Below are the code and all the weights of a small trained network. Each question names an input and a class and asks about switching units off, where a switched-off unit gives its printed mean instead of its output.

import numpy as np


def w(rows, s, z=0):
    codes = np.array(rows[::2]) - 128.0
    scale = np.full(codes.shape[1], s)
    scale[-1] = z or s
    return codes * scale


def norm(h):
    return h / np.sqrt((h * h).mean(-1, keepdims=True) + 1e-5)


def f(y):
    return np.maximum(y, 0)


def log_softmax(a):
    a = a - a.max(-1, keepdims=True)
    return a - np.log(np.exp(a).sum(-1, keepdims=True))


def net(x, mask):
    res = np.array(x, float).reshape(1, 8) / 4 @ E
    u = 0
    for l in range(3):
        y = f(norm(res) @ A[l][:, :-1].T + A[l][:, -1])
        res = res + np.where(mask[u : u + 8], y, B[l][:, -1]) @ B[l][:, :-1]
        u += 8
    return log_softmax(norm(res)[-1] @ U[:, :-1].T + U[:, -1])


A, B = {}, {}
E = w([
[135,171,154,167,3,203,150,162,100,126,162,79],'x0',
[130,131,124,116,134,130,136,137,123,128,137,128],'x1',
[174,92,148,126,165,182,96,144,134,145,91,201],'x2',
[122,90,139,48,145,149,43,93,181,130,149,80],'x3',
[132,157,132,116,138,135,129,123,126,122,118,126],'x4',
[129,126,142,114,120,119,133,138,135,129,126,135],'x5',
[130,118,120,131,126,127,130,134,128,131,135,125],'x6',
[121,145,132,122,134,132,126,126,126,129,120,130],'x7',
],0.011)
A[0] = w([
[119,87,142,44,124,174,58,99,213,154,136,60,146],'0.n1',
[138,129,132,121,51,208,154,108,121,165,138,142,133],'0.n2',
[110,129,136,60,44,175,21,82,180,95,254,82,112],'0.n3',
[123,138,171,109,92,180,53,91,171,99,219,140,66],'0.n4',
[175,114,137,126,102,218,97,142,126,152,129,200,3],'0.n5',
[102,156,108,126,169,9,122,90,126,113,133,111,181],'0.n6',
[185,86,75,118,224,122,142,105,197,175,41,210,127],'0.n7',
[94,115,105,119,167,62,158,112,168,122,171,143,126],'0.n8',
],0.0072,0.0043)
B[0] = w([
[110,31,139,111,165,237,84,140,68,85,162,2,252],'0.n1',
[59,139,185,155,246,61,87,166,93,30,65,103,205],'0.n2',
[100,206,135,86,102,73,113,94,220,190,162,248,255],'0.n3',
[142,160,82,141,216,82,111,169,150,215,165,111,187],'0.n4',
[175,160,147,218,101,144,15,200,72,50,106,139,174],'0.n5',
[206,173,171,191,80,188,22,230,41,26,43,94,219],'0.n6',
[90,173,169,90,55,130,209,40,180,248,186,175,253],'0.n7',
[166,169,119,185,117,138,37,211,47,97,92,100,186],'0.n8',
],0.0066,0.0084)
A[1] = w([
[106,196,105,152,129,96,188,114,254,173,183,45,5],'1.n1',
[53,170,78,159,75,18,205,144,101,107,46,168,70],'1.n2',
[46,153,116,147,108,103,223,84,142,39,178,54,52],'1.n3',
[148,92,170,97,208,142,4,148,122,55,152,201,71],'1.n4',
[110,108,110,49,86,98,31,184,172,61,57,33,61],'1.n5',
[183,85,118,73,176,196,14,157,161,174,135,79,109],'1.n6',
[200,135,116,108,176,195,52,115,147,18,138,29,176],'1.n7',
[119,55,145,45,143,186,177,11,144,180,91,96,28],'1.n8',
],0.0059,0.003)
B[1] = w([
[147,96,104,34,70,131,124,59,124,168,72,179,158],'1.n1',
[155,61,254,162,179,124,182,98,106,23,136,114,217],'1.n2',
[165,106,196,171,181,106,119,104,237,131,188,39,171],'1.n3',
[93,150,188,183,120,141,132,159,136,118,144,90,229],'1.n4',
[113,151,155,175,146,153,114,148,145,192,186,133,211],'1.n5',
[122,206,141,201,121,170,113,159,129,72,152,66,254],'1.n6',
[94,133,186,166,143,73,160,157,114,183,172,174,242],'1.n7',
[100,29,53,125,189,165,167,113,119,68,82,160,168],'1.n8',
],0.008,0.0072)
A[2] = w([
[128,170,134,164,80,67,113,228,73,104,25,146,30],'2.n1',
[126,90,135,176,85,101,155,165,93,75,50,149,13],'2.n2',
[100,174,116,61,45,106,103,114,172,207,132,124,5],'2.n3',
[215,124,99,112,93,88,124,142,81,91,69,109,31],'2.n4',
[130,154,113,179,121,90,153,165,119,82,79,199,85],'2.n5',
[156,122,127,172,145,104,172,152,94,142,100,178,236],'2.n6',
[116,121,171,166,128,57,254,80,169,130,108,129,139],'2.n7',
[71,72,154,123,205,224,132,123,168,119,151,112,179],'2.n8',
],0.0096,0.0028)
B[2] = w([
[180,27,87,70,155,187,150,142,102,57,109,117,254],'2.n1',
[196,102,105,70,102,172,91,128,124,88,92,161,217],'2.n2',
[148,97,25,99,117,76,214,84,185,207,94,194,167],'2.n3',
[150,2,115,45,136,165,195,61,77,59,58,146,151],'2.n4',
[183,113,17,101,98,124,203,14,161,166,97,121,220],'2.n5',
[83,135,83,15,80,19,109,95,178,210,92,149,231],'2.n6',
[17,192,172,221,179,171,39,200,132,190,235,75,238],'2.n7',
[202,96,69,115,74,60,225,110,67,77,34,171,246],'2.n8',
],0.0093,0.0084)
U = w([
[217,29,59,68,117,172,219,90,16,32,26,155,6],'0',
[80,191,239,217,170,191,44,244,76,60,227,26,213],'1',
[54,206,91,79,80,35,175,78,205,229,201,207,152],'2',
],0.011,0.0019)

Each question gives the input, the list of numbers given to net, and the class t.
The units are the neurons (one row each of A and B). Each row of codes is followed by its name. A weight is (code - 128) times the scale printed after its matrix; where a second scale follows, it is the last column's (A, B and U).
mask holds one flag per neuron, layer by layer. A switched-off neuron (its flag False) gives its mean, the last column of its row in B, instead of its output. The means were averaged over made-up inputs and are rounded, as every weight is.
A unit's drop is (log p(t) with every unit on - log p(t) with that unit switched off) / (log p(t) with every unit on - log p(t) with every unit switched off).
The circuit of an input: a set's keep is (log p(t) with only the set's units on - log p(t) with every unit switched off) / (log p(t) with every unit on - log p(t) with every unit switched off). Starting from the 12 units with the biggest drops (on a tie, the unit counted first), units are removed one at a time, each time the one whose removal leaves the highest keep (on an exact tie, the one counted first), for as long as the keep stays at least 0.8.
units of the circuit, in order: the units of the circuit, biggest drop first
most important unit: the unit with the biggest drop
k most important neurons: the k neurons with the biggest drops, biggest first
drop of u: that unit's drop, to one decimal
input [5,5,-5,8,-7,5,6,1], class 2: units of the circuit, in order => (0.n3)
input [-2,1,-7,0,-7,-1,7,3], class 0: units of the circuit, in order => (0.n6, 2.n7)
input [8,-4,-8,2,7,-8,4,-2], class 2: units of the circuit, in order => (2.n3, 0.n3)
input [-4,-3,0,6,8,-6,-1,-3], class 1: 3 most important neurons => (1.n6, 0.n6, 2.n5)
input [7,6,2,0,-3,-4,-1,5], class 0: 2 most important neurons => (0.n1, 2.n7)
input [1,6,-6,-5,-6,8,-1,-5], class 1: 2 most important neurons => (1.n3, 2.n7)
input [8,2,-1,6,-1,-3,5,-8], class 2: 2 most important neurons => (0.n3, 0.n6)
input [0,8,5,-3,6,-8,-8,1], class 2: 3 most important neurons => (0.n7, 0.n6, 0.n1)
input [1,8,-1,8,-3,7,1,6], class 2: 3 most important neurons => (0.n3, 0.n6, 2.n1)
input [1,-6,7,3,-7,-4,6,-4], class 1: 2 most important neurons => (0.n5, 1.n6)
input [4,1,2,0,-8,1,-5,6], class 0: 2 most important neurons => (0.n1, 2.n7)
input [-4,1,2,0,-4,-5,-6,6], class 2: 2 most important neurons => (0.n7, 0.n1)
input [3,8,-8,7,-5,-3,-1,-1], class 2: drop of 0.n3 => 3.1
input [-1,-6,-6,1,1,6,4,3], class 1: drop of 1.n5 => 0.8
input [-4,3,4,-6,3,-2,8,-1], class 2: drop of 0.n7 => 0.1
input [-7,5,-7,-7,7,3,-5,8], class 0: drop of 0.n6 => 1.0
input [4,-7,2,-1,-1,-6,-5,-1], class 0: most important unit => 0.n1
